Below is a small trained network, with its code and all its weights. Each question gives an input and a target symbol and asks what happens when units are switched off, that is, made to give their printed mean instead of their output.

import numpy as np


def w(rows, s, z=0):
    codes = np.array(rows[::2]) - 128.0
    scale = np.full(codes.shape[1], s)
    scale[-1] = z or s
    return codes * scale


def norm(h):
    return h / np.sqrt((h * h).mean(-1, keepdims=True) + 1e-5)


def f(y):
    return np.maximum(y, 0)


def softmax(a):
    e = np.exp(a - a.max(-1, keepdims=True))
    return e / e.sum(-1, keepdims=True)


def log_softmax(a):
    a = a - a.max(-1, keepdims=True)
    return a - np.log(np.exp(a).sum(-1, keepdims=True))


def net(x, mask):
    ids = ['αλμξπτψω'.index(c) for c in x.split()]
    T = len(ids)
    res = E[ids] + P[:T]
    r = norm(res)
    for j in range(3):
        rows = slice(3 * j, 3 * j + 3)
        q, k, v = (r @ M[0][rows].T for M in (Q, K, V))
        z = softmax(np.where(np.tri(T) > 0, q @ k.T / 3**0.5, -1e9)) @ v
        o = O[0][rows]
        res = res + np.where(mask[j], z, o[:, -1]) @ o[:, :-1]
    y = f(norm(res) @ A[0][:, :-1].T + A[0][:, -1])
    res = res + np.where(mask[3:15], y, B[0][:, -1]) @ B[0][:, :-1]
    return log_softmax(norm(res)[-1] @ U[:, :-1].T + U[:, -1])


Q, K, V, O, A, B = {}, {}, {}, {}, {}, {}
E = w([
[120,8,50,56],'α',
[32,202,63,129],'λ',
[58,154,121,144],'μ',
[39,136,167,114],'ξ',
[68,150,154,79],'π',
[65,180,116,130],'τ',
[71,152,92,131],'ψ',
[119,204,64,106],'ω',
],0.015)
P = w([
[253,70,152,161],'0',
[50,162,134,150],'1',
[40,181,128,129],'2',
[50,186,139,126],'3',
[41,175,112,115],'4',
[37,160,121,129],'5',
[51,156,123,124],'6',
[49,168,132,102],'7',
[57,163,139,90],'8',
[65,146,141,65],'9',
[53,165,132,51],'10',
[66,179,156,34],'11',
[68,184,142,19],'12',
],0.008)
Q[0] = w([
[28,180,83,154],'head 1',
[177,107,156,231],'head 1',
[43,82,114,93],'head 1',
[150,127,114,128],'head 2',
[201,151,82,194],'head 2',
[251,181,86,165],'head 2',
[239,116,145,254],'head 3',
[203,128,156,138],'head 3',
[74,99,145,122],'head 3',
],0.014)
K[0] = w([
[139,56,82,184],'head 1',
[85,213,142,138],'head 1',
[170,81,109,99],'head 1',
[103,167,165,93],'head 2',
[144,252,149,141],'head 2',
[185,242,152,114],'head 2',
[23,160,103,80],'head 3',
[87,139,96,55],'head 3',
[151,133,129,127],'head 3',
],0.017)
V[0] = w([
[82,126,149,169],'head 1',
[59,122,202,184],'head 1',
[104,19,48,130],'head 1',
[175,140,141,133],'head 2',
[89,129,135,72],'head 2',
[102,189,180,202],'head 2',
[148,95,150,208],'head 3',
[81,25,144,89],'head 3',
[118,114,6,55],'head 3',
],0.017)
O[0] = w([
[121,93,225,87,130],'head 1',
[100,86,218,93,103],'head 1',
[180,60,51,92,254],'head 1',
[90,155,136,122,34],'head 2',
[143,125,94,172,218],'head 2',
[211,190,147,60,62],'head 2',
[138,121,83,41,208],'head 3',
[166,2,148,122,2],'head 3',
[217,142,150,206,31],'head 3',
],0.014,0.0085)
A[0] = w([
[119,196,154,173,193],'neuron 1',
[211,101,108,34,98],'neuron 2',
[99,112,92,77,139],'neuron 3',
[82,7,195,148,154],'neuron 4',
[184,184,174,113,124],'neuron 5',
[244,87,177,192,145],'neuron 6',
[54,44,115,169,253],'neuron 7',
[148,108,89,126,198],'neuron 8',
[141,186,82,207,244],'neuron 9',
[117,127,55,143,99],'neuron 10',
[119,66,116,81,162],'neuron 11',
[78,83,196,137,97],'neuron 12',
],0.017,0.0046)
B[0] = w([
[135,118,192,154,193],'neuron 1',
[212,94,179,139,163],'neuron 2',
[169,92,130,165,207],'neuron 3',
[115,120,67,199,194],'neuron 4',
[82,148,179,171,168],'neuron 5',
[125,106,232,130,158],'neuron 6',
[104,131,2,139,249],'neuron 7',
[137,148,76,137,192],'neuron 8',
[142,33,147,78,228],'neuron 9',
[126,127,81,120,209],'neuron 10',
[150,139,109,170,197],'neuron 11',
[113,102,128,181,163],'neuron 12',
],0.016,0.011)
U = w([
[159,116,133,158,56],'α',
[182,106,208,208,205],'λ',
[153,93,148,9,84],'μ',
[57,38,146,115,77],'ξ',
[40,139,92,232,34],'π',
[67,210,122,109,253],'τ',
[252,154,99,84,169],'ψ',
[193,229,88,202,68],'ω',
],0.016,0.0038)

Each question gives the input, a string of symbols that net reads in full, and the target symbol t.
The units are the heads (3 rows each of Q, K, V and O) and the neurons (one row each of A and B). Each row of codes is followed by its name. A weight is (code - 128) times the scale printed after its matrix; where a second scale follows, it is the last column's (O, A, B and U).
mask holds one flag per unit, heads first, then neurons. A switched-off unit (its flag False) gives its mean, the last column of its rows in O or B, instead of its output. The means were averaged over made-up inputs and are rounded, as every weight is.
A unit's drop is (log p(t) with every unit on - log p(t) with that unit switched off) / (log p(t) with every unit on - log p(t) with every unit switched off).
The circuit of an input: a set's keep is (log p(t) with only the set's units on - log p(t) with every unit switched off) / (log p(t) with every unit on - log p(t) with every unit switched off). Starting from the 12 units with the biggest drops (on a tie, the unit counted first), units are removed one at a time, each time the one whose removal leaves the highest keep (on an exact tie, the one counted first), for as long as the keep stays at least 0.8.
units of the circuit, in order: the units of the circuit, biggest drop first
most important unit: the unit with the biggest drop
heads that matter: for each layer, one digit per head in row order, 1 if its drop is at least 0.15 and else 0, layers parted by /
drop of u: that unit's drop, to one decimal
input ω π μ, target ω: units of the circuit, in order : head 3
input ξ ω π τ, target ξ: heads that matter : 111
input ω ξ ξ π τ π ω, target ω: heads that matter : 101
input ω τ τ π μ ψ λ λ π μ π, target ω: heads that matter : 101
input ψ π ψ λ τ, target ψ: heads that matter : 000
input τ ω ω ω ω τ μ τ λ ω, target τ: heads that matter : 100
input ξ τ ω ω ψ, target ξ: heads that matter : 111
input τ τ μ π ξ, target τ: heads that matter : 001
input λ ψ π τ τ τ τ π ξ, target λ: heads that matter : 001
input τ τ ψ τ ψ λ π λ τ λ τ ω, target τ: heads that matter : 101
input λ μ λ μ, target λ: heads that matter : 001
input μ μ τ μ τ τ ω ω μ ω λ, target μ: units of the circuit, in order : head 2; head 1
input τ ω λ τ λ π μ λ ψ ψ ψ, target τ: units of the circuit, in order : head 1; head 3
input τ τ ψ τ μ τ π ω ψ μ π τ λ, target τ: most important unit : head 1
input ω τ τ ψ ξ ψ τ, target ω: drop of head 3 : 0.5
input μ π π ξ ξ τ, target μ: drop of head 3 : 0.2
input λ π μ ω, target λ: drop of head 3 : 0.7
